<87>: -67.1 75.8 1.6 -67.0
<72>: 75.8 75.8 75.9 75.8
<7>: 83.3 75.8 83.3 83.3
<12>: -37.9 -37.8 -37.2 -38.2
<61>: -67.1 -67.1 -67.3 -67.1
all <12>: -37.9
1
all <7>: 83.3
1 3 4
all <72>: 75.8
1 2 4
all <61>: -67.1
1 2 4

<169>: -50.2 31.3 -25.3 -36.1
<152>: -36.2 -13.0 -13.0 -5.6
<95>: -33.6 -21.6 46.7 -14.6
<70>: 35.9 -45.5 -7.6 -31.2
<176>: -8.4 -35.8 64.9 46.8
<17>: -33.6 -33.6 46.7 54.7
<136>: 2.2 -29.5 58.2 -7.7
<45>: 0.4 7.8 -16.1 -13.4
<57>: -5.6 -1.2 11.9 -1.3
all <17>: 46.7
3
all <57>: -1.3
4
all <152>: -36.2
1

<71>: -22.0 -10.0 -33.0 -33.1 -33.1 -4.1
<86>: -11.5 -4.2 26.8 54.8 28.6 -24.9
<126>: -26.5 -26.5 -26.5 -26.5 -26.5 -26.4
<94>: 51.8 51.8 -21.2 51.8 48.0 48.0
all <94>: 51.8
1 2 4
all <71>: -33.1
4 5
all <126>: -26.5
1 2 3 4 5
all <71>: -4.1
6

<134>: -28.2 10.2 15.8 -60.2 -33.2 -5.7 -1.1 -32.9 0.5 19.5 -48.0 -21.6 11.1
 -18.8 -28.5 7.0 52.5 -9.8
<161>: 18.2 -21.8 8.4 13.4 23.1 -11.4 -6.4 21.2 -39.7 21.3 -15.6 -25.6 -17.0
 15.6 31.1 30.8 30.2 -12.7
<171>: -36.5 20.2 -21.2 -20.6 1.3 -25.6 10.3 -31.8 -21.7 14.4 -17.4 -5.0 12.4
 -27.1 5.7 24.8 -5.8 7.6
<138>: -24.6 16.5 -23.3 -11.0 0.6 9.6 4.9 -22.6 15.6 -42.4 12.8 10.8 9.2 12.1
 12.2 -14.3 12.5 15.3
<115>: 6.5 -4.0 -5.3 -18.3 -31.8 1.8 -4.0 37.8 13.4 -18.3 -28.0 -18.3 -8.6
 -10.4 -8.4 4.0 -16.5 -18.3
<50>: 21.3 -22.1 5.3 12.5 2.5 12.9 4.7 20.7 22.4 -37.2 19.7 16.9 -2.0 10.2
 -19.8 -37.8 -27.6 5.2
<211>: 22.3 52.4 36.8 52.4 17.6 -11.3 52.4 15.7 -25.0 49.5 41.4 20.7 -21.3 52.4
 -5.7 17.6 8.2 -6.0
<6>: 27.9 -2.0 30.4 22.7 3.2 7.2 -8.9 -12.5 23.3 45.8 15.3 16.5 0.2 13.2
 -18.2 -13.4 -22.9 7.9
<179>: 25.0 -5.8 18.8 25.2 10.5 7.7 -7.8 15.5 6.5 1.8 23.0 30.8 -3.2 8.7 -23.1
 -33.4 -18.9 9.6
<83>: 11.9 -10.9 16.2 58.6 81.0 -11.4 13.3 11.4 -19.0 -13.7 39.3 20.4 -5.7
 28.0 19.6 -3.7 30.5 -7.1
<153>: 2.8 -14.5 -8.1 -34.4 -62.6 10.9 23.0 25.7 34.2 -38.2 6.1 -7.1 7.3 -8.9
 42.7 -14.9 23.6 1.4
<154>: 19.7 7.1 3.6 11.1 16.2 11.8 7.1 19.2 2.8 -11.1 44.6 35.7 0.3 20.6 -38.6
 -34.5 -22.4 -2.7
all <211>: 52.4
2 4 7 14
all <161>: 15.6
14
all <171>: 1.3
5
all <115>: -18.3
4 10 12 18

<23>: -63.5 74.8 56.5 54.7 -41.9 26.5 -49.7 29.2 45.7
<29>: -14.8 17.6 -30.8 45.4 68.3 -68.1 -68.1 19.1 45.8
<55>: 41.1 41.1 -65.9 41.1 -65.9 41.1 75.9 -56.4 -75.5
all <55>: 41.1
1 2 4 6
all <29>: 45.8
9

<28>: -50.6 -61.1 -61.1 28.9 30.8 -45.0 -6.2 45.3 28.9 60.2 -42.0 -32.5 18.4
 61.1 -31.6 -62.0 30.6 40.8 28.9 16.7 16.6 55.4 -24.2 -61.1 55.4 31.4
 35.6 -25.8 -62.8 33.1 34.2
<110>: -18.3 -2.4 -11.5 -3.9 -3.4 -9.9 27.8 14.5 30.7 42.3 -31.2 -26.9 16.3
 62.6 -34.2 -57.3 39.2 53.3 -24.0 -5.3 -10.9 -10.4 -62.8 -18.6 11.2
 -12.0 -5.6 11.8 -29.5 62.8 8.1
<103>: -62.2 -38.2 -41.0 23.6 25.1 -40.4 -2.8 41.5 11.2 52.3 -33.2 -24.1 12.3
 64.6 -34.4 -55.8 45.2 67.1 -45.9 -31.5 -35.5 6.7 -68.3 16.8 26.3 6.7
 11.7 -2.2 -41.2 50.6 24.7
all <28>: 16.7
20
all <28>: 28.9
4 9 19
all <28>: -61.1
2 3 24

<26>: 3.8 3.8 3.8 -17.8 3.8 3.8
<44>: 30.4 -23.3 30.4 -18.6 -18.6 -18.6
<42>: 3.9 -18.7 3.9 3.9 -15.0 -15.0
<90>: -18.7 -7.7 29.5 3.0 -13.2 4.0
all <90>: -18.7
1
all <42>: 3.9
1 3 4
all <44>: -18.6
4 5 6
all <42>: -15.0
5 6
all <26>: 3.8
1 2 3 5 6
all <90>: -13.2
5

<99>: 3.0 42.1 28.6 13.6 32.5 9.5 28.2 23.9 23.3 13.8 -15.5 42.0 8.4 41.7 23.9
 -9.6 32.4 14.2 -25.1 -38.4 32.4 14.4 28.6 -38.0 -3.4 28.6 19.0 -37.8
 28.1 23.9 33.1 -33.7 -29.3 -15.4 32.5 -20.7 -3.3 -33.1 13.7
<18>: -2.9 -42.6 -28.5 -14.7 -33.6 -9.3 -28.9 -24.7 -23.8 -15.0 15.7 53.2
 -51.8 -42.4 -24.1 10.0 -32.8 -15.2 26.1 38.9 -3.0 -14.2 -34.1 39.5 3.8
 3.5 -20.2 39.3 -29.8 35.1 -33.7 -13.7 30.7 15.9 -42.8 21.3 3.7 35.6
 -15.1
<113>: -3.2 -38.4 -26.0 -13.9 -30.8 9.1 -26.4 -21.8 -22.4 -13.8 14.8 -38.5
 -13.8 -38.8 9.1 9.1 -30.6 -13.5 23.0 34.9 -1.8 -13.2 -30.5 -13.8 -13.8
 3.2 -17.7 34.5 -26.4 32.2 -30.1 30.6 27.1 14.6 -38.7 19.6 2.7 9.1 -13.9
<102>: -5.4 -65.7 -44.4 -22.8 53.1 -14.2 -44.7 -37.7 -65.7 -23.0 24.8 -65.7
 -14.4 -65.8 -37.8 53.1 -51.6 -23.4 24.0 -51.7 -4.3 -22.9 28.5 60.5 4.9
 5.2 -30.3 59.6 -45.1 54.5 -51.7 -51.7 46.7 -66.0 -66.0 33.6 4.6 53.1
 -23.3
all <99>: 23.9
8 15 30
all <102>: -51.7
20 31 32
all <99>: 28.6
3 23 26
all <102>: 53.1
5 16 38
all <113>: -13.8
10 13 24 25

<81>: -37.3 -36.6 -7.6 -2.1 38.9 5.2 15.2
<69>: 32.8 -49.1 11.2 -12.1 11.2 16.8 32.8
<31>: -5.6 63.2 25.7 -9.7 42.4 -25.6 19.1
<91>: 0.6 11.1 24.1 -51.1 16.4 21.0 28.7
<36>: -37.3 -36.6 -19.9 -2.1 38.9 5.2 15.2
all <91>: 24.1
3
all <69>: 11.2
3 5
all <69>: 16.8
6

<200>: -12.3 -14.8 -35.1 20.6 -17.7 -25.9 -8.6 6.8 28.1 -73.0 -59.0 16.3 -3.9
 -32.1 -26.2
<163>: -14.3 -43.9 -17.3 -2.1 -32.0 26.7 -7.1 7.8 -22.9 -9.5 15.2 5.7 19.2 25.4
 -6.9
<206>: 39.2 9.5 -1.5 -8.4 13.5 3.8 -10.0 0.8 -1.8 -24.4 -11.9 -10.5 -2.0 -4.6
 22.1
<60>: 21.7 -4.7 19.6 -10.8 34.9 -37.7 19.0 3.0 34.4 16.7 3.9 -3.4 -33.9 -57.7
 -0.8
<139>: 11.7 -46.7 13.2 -25.0 -7.5 44.7 -15.9 -18.1 -2.1 47.9 40.7 -20.0 -10.1
 39.8 17.3
<88>: 21.7 -4.7 19.6 -10.8 34.9 -37.7 19.0 3.0 31.0 16.7 3.9 -3.4 -33.9 -57.7
 -0.8
<73>: -35.4 -25.4 0.8 -35.4 -35.4 29.4 -0.7 -5.2 -13.4 41.2 38.7 1.4 12.0 28.9
 -21.7
<140>: -37.3 13.4 -27.5 48.2 -22.5 -27.5 -16.9 -11.7 28.5 -49.5 -29.9 27.4 9.7
 37.7 -39.6
<194>: 25.4 -12.7 -16.7 -17.1 1.3 -24.9 -9.2 -24.9 -24.9 -34.1 -24.6 -17.0
 -16.3 -36.4 10.0
<79>: 8.2 -50.4 -29.4 -19.7 -18.1 -27.6 3.0 25.9 10.1 -57.7 -47.6 12.1 4.0
 -77.0 -20.8
<197>: 25.9 -38.0 25.4 -27.0 34.0 7.9 23.2 2.5 38.5 22.9 22.7 -4.9 -24.3 14.0
 1.9
all <73>: -35.4
1 4 5
all <194>: -24.9
6 8 9
all <140>: -27.5
3 6

<14>: 28.0 -4.2 -74.7 28.0 28.0 -42.4 -74.6 -74.6 28.0 -74.6 -74.6 -42.4 28.0
<54>: 19.1 29.9 -4.3 15.1 19.1 -4.3 -0.9 -4.3 -0.9 -0.9 -4.3 -0.2 -21.6
<114>: 13.3 48.8 -12.9 -7.2 -9.4 -0.7 38.8 -42.4 22.1 28.0 27.9 24.6 18.2
all <14>: -74.6
7 8 10 11
all <54>: 19.1
1 5
all <114>: -9.4
5
all <54>: 29.9
2
all <54>: -0.2
12
all <14>: -42.4
6 12
all <54>: -4.3
3 6 8 11

